Here is a tiny trained network, its code and every weight. The questions are about switching its units off for an input and a target symbol, where a switched-off unit gives its printed mean instead of its output.

import numpy as np


def w(rows, s, z=0):
    codes = np.array(rows[::2]) - 128.0
    scale = np.full(codes.shape[1], s)
    scale[-1] = z or s
    return codes * scale


def f(y):
    return y / 2 * (1 + np.tanh(0.7978845608 * (y + 0.044715 * y**3)))


def softmax(a):
    e = np.exp(a - a.max(-1, keepdims=True))
    return e / e.sum(-1, keepdims=True)


def log_softmax(a):
    a = a - a.max(-1, keepdims=True)
    return a - np.log(np.exp(a).sum(-1, keepdims=True))


def net(x, mask):
    ids = ['ΔΘΣΦΨΩαβγεζηλμπτ'.index(c) for c in x.split()]
    T = len(ids)
    res = E[ids] + P[:T]
    r = res
    for j in range(2):
        rows = slice(2 * j, 2 * j + 2)
        q, k, v = (r @ M[0][rows].T for M in (Q, K, V))
        z = softmax(np.where(np.tri(T) > 0, q @ k.T / 2**0.5, -1e9)) @ v
        o = O[0][rows]
        res = res + np.where(mask[j], z, o[:, -1]) @ o[:, :-1]
    y = f(res @ A[0][:, :-1].T + A[0][:, -1])
    res = res + np.where(mask[2:26], y, B[0][:, -1]) @ B[0][:, :-1]
    return log_softmax(res[-1] @ U[:, :-1].T + U[:, -1])


Q, K, V, O, A, B = {}, {}, {}, {}, {}, {}
E = w([
[156,156,104,139,90,123,149,78,150],'Δ',
[161,113,175,199,121,71,168,62,93],'Θ',
[153,126,117,114,147,96,136,95,178],'Σ',
[144,123,144,122,144,85,138,65,147],'Φ',
[145,120,163,159,109,111,156,70,136],'Ψ',
[92,118,192,134,71,148,109,51,141],'Ω',
[158,136,130,142,119,61,124,68,113],'α',
[111,148,153,71,114,169,70,131,200],'β',
[130,157,157,106,89,137,7,120,99],'γ',
[137,102,177,118,183,131,183,91,198],'ε',
[174,99,150,201,57,84,151,62,131],'ζ',
[181,118,152,160,152,12,90,92,81],'η',
[184,127,77,189,103,166,202,209,102],'λ',
[147,210,114,205,246,10,122,166,87],'μ',
[24,88,112,40,141,95,124,70,82],'π',
[96,88,157,168,152,28,64,177,127],'τ',
],0.017)
P = w([
[149,10,75,143,176,142,52,106,189],'0',
[174,168,181,75,141,141,126,154,51],'1',
[52,48,179,200,161,159,102,83,133],'2',
[128,140,247,46,101,139,149,151,123],'3',
[49,98,135,166,136,133,154,77,151],'4',
[134,148,222,80,59,94,174,166,124],'5',
[46,150,118,183,91,100,152,99,143],'6',
[119,163,190,34,66,55,191,186,178],'7',
[7,170,90,154,72,70,162,135,172],'8',
[141,153,183,69,77,104,176,236,121],'9',
[36,129,104,144,54,148,137,77,116],'10',
],0.012)
Q[0] = w([
[78,74,77,196,143,150,86,121,153],'head 0',
[121,87,190,109,85,103,139,133,149],'head 0',
[91,127,2,187,217,156,53,90,109],'head 1',
[208,193,218,83,95,149,199,154,81],'head 1',
],0.0088)
K[0] = w([
[191,101,103,67,152,218,136,77,94],'head 0',
[97,201,131,107,93,85,134,65,117],'head 0',
[254,67,103,117,211,219,38,13,149],'head 1',
[11,125,78,94,119,39,181,191,189],'head 1',
],0.0059)
V[0] = w([
[140,165,127,132,197,169,175,216,82],'head 0',
[173,4,125,182,63,149,139,210,145],'head 0',
[102,146,233,176,194,15,43,156,177],'head 1',
[200,244,171,187,105,124,132,55,254],'head 1',
],0.0068)
O[0] = w([
[72,238,133,74,125,104,124,121,101,2],'head 0',
[150,122,114,115,29,126,84,90,224,253],'head 0',
[121,224,145,187,167,93,23,199,180,126],'head 1',
[245,183,140,181,196,255,121,44,96,174],'head 1',
],0.009,0.0035)
A[0] = w([
[193,184,147,112,122,154,142,143,135,98],'neuron 0',
[95,55,84,152,101,172,136,55,139,113],'neuron 1',
[142,66,23,130,155,163,68,159,206,81],'neuron 2',
[131,185,35,144,108,143,60,93,113,192],'neuron 3',
[174,54,206,99,129,81,120,126,163,93],'neuron 4',
[124,114,109,116,106,157,86,184,108,111],'neuron 5',
[60,153,167,172,157,96,125,87,148,210],'neuron 6',
[161,144,93,176,203,205,153,54,124,218],'neuron 7',
[145,188,120,99,71,122,78,122,111,144],'neuron 8',
[80,71,148,148,161,102,87,92,39,255],'neuron 9',
[231,89,200,127,135,98,86,138,164,119],'neuron 10',
[79,133,89,160,113,237,229,94,127,166],'neuron 11',
[115,102,87,226,204,162,88,195,103,66],'neuron 12',
[180,136,254,131,146,178,142,125,106,163],'neuron 13',
[98,150,142,93,235,165,146,161,100,105],'neuron 14',
[126,168,138,51,71,200,54,97,99,197],'neuron 15',
[169,75,141,161,162,194,161,223,138,166],'neuron 16',
[155,174,68,131,75,187,166,105,70,97],'neuron 17',
[157,114,30,148,162,209,140,215,77,75],'neuron 18',
[170,184,151,32,57,116,204,172,53,186],'neuron 19',
[71,160,130,86,140,98,186,167,69,171],'neuron 20',
[53,64,89,133,97,94,159,153,155,136],'neuron 21',
[143,91,170,125,87,172,61,106,149,111],'neuron 22',
[213,72,153,140,104,140,141,190,66,173],'neuron 23',
],0.0081,0.0059)
B[0] = w([
[137,120,141,148,140,254,61,94,113,150],'neuron 0',
[94,206,179,134,179,111,104,159,147,230],'neuron 1',
[108,115,178,132,216,97,156,54,118,163],'neuron 2',
[88,55,166,193,154,141,187,146,143,176],'neuron 3',
[125,170,139,104,101,144,165,139,101,197],'neuron 4',
[103,141,95,146,145,131,170,144,125,130],'neuron 5',
[158,89,108,118,153,158,129,88,200,204],'neuron 6',
[122,42,109,143,102,80,106,184,153,243],'neuron 7',
[147,148,147,130,162,165,121,87,161,148],'neuron 8',
[120,172,79,106,119,93,130,127,199,194],'neuron 9',
[108,182,21,109,117,189,173,182,53,223],'neuron 10',
[63,175,117,148,110,112,103,157,169,254],'neuron 11',
[124,93,141,19,133,107,157,76,147,153],'neuron 12',
[160,127,66,125,205,143,132,126,122,210],'neuron 13',
[152,113,151,142,98,148,146,182,103,125],'neuron 14',
[175,64,91,116,147,79,132,116,161,167],'neuron 15',
[153,149,128,121,88,106,48,73,200,199],'neuron 16',
[82,142,92,120,144,217,164,165,96,191],'neuron 17',
[118,105,197,86,152,115,164,45,139,154],'neuron 18',
[68,154,197,84,201,135,163,144,96,245],'neuron 19',
[226,123,171,235,67,123,100,157,118,161],'neuron 20',
[189,71,113,202,172,167,67,91,73,205],'neuron 21',
[163,143,140,167,121,101,196,117,107,189],'neuron 22',
[126,169,100,66,132,56,104,85,150,232],'neuron 23',
],0.007,0.0082)
U = w([
[140,96,113,127,132,57,141,3,229,246],'Δ',
[111,157,112,152,36,91,65,178,225,241],'Θ',
[29,135,80,216,131,154,201,186,106,81],'Σ',
[107,150,134,122,140,124,123,84,111,63],'Φ',
[148,105,127,108,141,158,136,153,160,55],'Ψ',
[112,113,122,121,143,140,150,122,131,28],'Ω',
[162,56,202,111,76,74,160,188,135,182],'α',
[124,120,115,110,140,133,132,140,130,47],'β',
[114,185,165,1,107,98,219,77,173,210],'γ',
[123,125,113,127,141,141,144,120,124,59],'ε',
[120,126,138,115,124,128,135,121,145,2],'ζ',
[203,126,81,115,42,161,139,122,139,133],'η',
[115,126,127,120,130,117,140,123,137,8],'λ',
[128,196,227,175,177,155,95,81,113,35],'μ',
[136,123,142,112,125,140,121,120,143,40],'π',
[131,182,74,114,122,112,101,117,119,88],'τ',
],0.0066,0.0028)

Each question gives the input, a string of symbols that net reads in full, and the target symbol t.
The units are the heads (2 rows each of Q, K, V and O) and the neurons (one row each of A and B). Each row of codes is followed by its name. A weight is (code - 128) times the scale printed after its matrix; where a second scale follows, it is the last column's (O, A, B and U).
mask holds one flag per unit, heads first, then neurons. A switched-off unit (its flag False) gives its mean, the last column of its rows in O or B, instead of its output. The means were averaged over made-up inputs and are rounded, as every weight is.
A unit's drop is (log p(t) with every unit on - log p(t) with that unit switched off) / (log p(t) with every unit on - log p(t) with every unit switched off).
The circuit of an input: a set's keep is (log p(t) with only the set's units on - log p(t) with every unit switched off) / (log p(t) with every unit on - log p(t) with every unit switched off). Starting from the 12 units with the biggest drops (on a tie, the unit counted first), units are removed one at a time, each time the one whose removal leaves the highest keep (on an exact tie, the one counted first), for as long as the keep stays at least 0.8.
units of the circuit, in order: the units of the circuit, biggest drop first
top k neurons: the k neurons with the biggest drops, biggest first
heads that matter: for each layer, one digit per head in row order, 1 if its drop is at least 0.15 and else 0, layers parted by /
input Δ Ψ τ, target Δ: heads that matter -> 00
input λ Ψ Ω Ψ μ λ ζ ζ λ η, target γ: heads that matter -> 01
input Ω λ ε ζ α λ Δ π, target α: heads that matter -> 01
input ζ Σ π λ π τ, target Θ: units of the circuit, in order -> (head 1)
input λ Ω λ, target Θ: top 2 neurons -> (neuron 11; neuron 19)
input ε Δ λ π Ψ Θ ζ λ λ β, target γ: heads that matter -> 01
input π Δ Σ Δ Ψ Ψ ζ ζ Φ Δ, target η: top 2 neurons -> (neuron 1; neuron 10)
input λ π λ Δ, target α: heads that matter -> 01
input λ Δ Σ Δ π π Ω λ Δ, target Σ: units of the circuit, in order -> (neuron 16; neuron 23; neuron 3)
input Ψ λ λ ζ λ Δ, target γ: units of the circuit, in order -> (head 1; neuron 19)
input η Ω μ Δ λ μ γ Φ, target μ: units of the circuit, in order -> (head 1; head 0)
input λ μ ε λ, target μ: units of the circuit, in order -> (head 0; neuron 20; neuron 19)
input Σ π λ Ω Δ ζ π λ λ α, target γ: units of the circuit, in order -> (neuron 19; head 1)
input ζ μ λ λ λ λ Ψ τ λ τ π, target Δ: units of the circuit, in order -> (neuron 15; neuron 10)
input λ ζ ζ π Δ ζ τ Φ λ Ψ, target γ: top 4 neurons -> (neuron 19; neuron 7; neuron 23; neuron 4)
input Θ Δ Δ λ ζ Δ η β λ α, target γ: units of the circuit, in order -> (head 1; neuron 19)
input Δ Θ π Δ ζ ε Ψ Ω Ψ ζ, target η: heads that matter -> 01
input λ η μ Δ Ψ π Θ Ψ π Δ Δ, target Σ: top 3 neurons -> (neuron 3; neuron 16; neuron 23)
input λ λ Δ Ψ, target γ: units of the circuit, in order -> (head 1; neuron 21; neuron 4)
input Δ Ω λ Ω λ Ω λ λ λ Ω μ, target Δ: units of the circuit, in order -> (neuron 10; neuron 6)
input λ λ α π Δ λ, target α: units of the circuit, in order -> (head 1; neuron 20)
input Δ ζ λ λ Δ, target Θ: top 4 neurons -> (neuron 11; neuron 7; neuron 19; neuron 1)
input π μ τ, target Δ: units of the circuit, in order -> (neuron 12; neuron 6; neuron 9)
input Δ Ω γ Ψ λ Δ π λ λ Ω, target γ: top 2 neurons -> (neuron 19; neuron 7)
input ζ Δ Ψ ζ Δ ε π ζ λ, target Δ: heads that matter -> 10
input λ Δ Ω λ Δ γ μ π π λ, target α: heads that matter -> 01
input λ μ λ Φ Δ λ α π, target α: units of the circuit, in order -> (neuron 20; head 1; head 0)
input Ψ ζ Δ λ π μ, target α: top 3 neurons -> (neuron 20; neuron 14; neuron 11)
input Σ ζ λ Φ π η μ μ, target μ: units of the circuit, in order -> (head 0; head 1)
